Here is a tiny trained network, its code and every weight. The questions are about switching its units off for an input and a class, where a switched-off unit gives its printed mean instead of its output.

import numpy as np


def w(rows, s, z=0):
    codes = np.array(rows[::2]) - 128.0
    scale = np.full(codes.shape[1], s)
    scale[-1] = z or s
    return codes * scale


def f(y):
    return y / 2 * (1 + np.tanh(0.7978845608 * (y + 0.044715 * y**3)))


def log_softmax(a):
    a = a - a.max(-1, keepdims=True)
    return a - np.log(np.exp(a).sum(-1, keepdims=True))


def net(x, mask):
    res = np.array(x, float).reshape(1, 5) / 4 @ E
    y = f(res @ A[0][:, :-1].T + A[0][:, -1])
    res = res + np.where(mask, y, B[0][:, -1]) @ B[0][:, :-1]
    return log_softmax(res[-1] @ U[:, :-1].T + U[:, -1])


A, B = {}, {}
E = w([
[22,10,186,140],'x0',
[80,78,76,17],'x1',
[235,40,207,91],'x2',
[138,111,116,134],'x3',
[130,125,127,129],'x4',
],0.012)
A[0] = w([
[77,81,71,1,166],'neuron 0',
[180,62,139,133,108],'neuron 1',
[208,188,65,105,254],'neuron 2',
[202,93,229,65,177],'neuron 3',
[133,169,66,143,177],'neuron 4',
[213,200,153,217,184],'neuron 5',
[188,128,139,76,123],'neuron 6',
[46,60,180,198,248],'neuron 7',
[142,76,195,127,136],'neuron 8',
],0.014,0.0095)
B[0] = w([
[101,33,102,47,224],'neuron 0',
[133,145,187,125,174],'neuron 1',
[127,53,68,40,222],'neuron 2',
[228,78,243,123,225],'neuron 3',
[72,160,109,78,180],'neuron 4',
[40,52,187,204,222],'neuron 5',
[247,125,184,98,162],'neuron 6',
[78,167,127,236,250],'neuron 7',
[170,91,190,204,190],'neuron 8',
],0.012,0.022)
U = w([
[12,107,132,99,226],'0',
[149,36,187,124,179],'1',
[98,167,59,16,89],'2',
[236,110,143,38,104],'3',
[86,244,111,214,110],'4',
[175,139,205,188,1],'5',
],0.011,0.0074)

Each question gives the input, the list of numbers given to net, and the class t.
The units are the neurons (one row each of A and B). Each row of codes is followed by its name. A weight is (code - 128) times the scale printed after its matrix; where a second scale follows, it is the last column's (A, B and U).
mask holds one flag per neuron, in row order. A switched-off neuron (its flag False) gives its mean, the last column of its row in B, instead of its output. The means were averaged over made-up inputs and are rounded, as every weight is.
A unit's drop is (log p(t) with every unit on - log p(t) with that unit switched off) / (log p(t) with every unit on - log p(t) with every unit switched off).
The circuit of an input: a set's keep is (log p(t) with only the set's units on - log p(t) with every unit switched off) / (log p(t) with every unit on - log p(t) with every unit switched off). Starting from all 9 units, units are removed one at a time, each time the one whose removal leaves the highest keep (on an exact tie, the one counted first), for as long as the keep stays at least 0.8.
circuit, biggest first: the units of the circuit, biggest drop first
unit that matters most: the unit with the biggest drop
top k neurons: the k neurons with the biggest drops, biggest first
drop when u is switched off: that unit's drop, to one decimal
input [1,6,-1,3,-5], class 0: circuit, biggest first	neuron 3
input [0,5,1,-3,3], class 3: circuit, biggest first	neuron 5; neuron 7
input [7,-4,0,0,-7], class 4: top 2 neurons	neuron 7; neuron 3
input [1,0,6,8,0], class 5: circuit, biggest first	neuron 0; neuron 2
input [-5,1,-4,5,-4], class 2: top 2 neurons	neuron 7; neuron 2
input [-2,0,0,7,-8], class 0: top 2 neurons	neuron 3; neuron 8
input [-1,1,-2,-8,-5], class 2: circuit, biggest first	neuron 5; neuron 7; neuron 3
input [1,-6,-4,5,-4], class 4: top 2 neurons	neuron 0; neuron 2
input [2,-4,-4,6,4], class 4: top 2 neurons	neuron 0; neuron 2
input [6,-1,0,-5,5], class 4: top 2 neurons	neuron 7; neuron 3
input [0,4,-2,-1,1], class 2: top 2 neurons	neuron 5; neuron 7
input [-4,-1,-1,-2,-5], class 0: top 2 neurons	neuron 3; neuron 5
input [-8,1,6,5,-3], class 3: top 4 neurons	neuron 6; neuron 7; neuron 2; neuron 8
input [-6,-3,0,-5,6], class 0: top 2 neurons	neuron 5; neuron 3
input [1,-2,-4,4,6], class 4: unit that matters most	neuron 0
input [2,-7,1,-6,-8], class 5: top 2 neurons	neuron 0; neuron 2
input [-8,-4,-2,2,-3], class 0: top 2 neurons	neuron 5; neuron 3
input [-3,-3,0,-2,-5], class 0: top 2 neurons	neuron 3; neuron 8
input [-2,5,7,8,0], class 3: drop when neuron 5 is switched off	0.2
input [-8,6,0,-1,-1], class 2: drop when neuron 7 is switched off	0.0
input [-4,8,0,1,2], class 2: unit that matters most	neuron 3
input [-3,4,1,7,-7], class 3: drop when neuron 5 is switched off	0.1
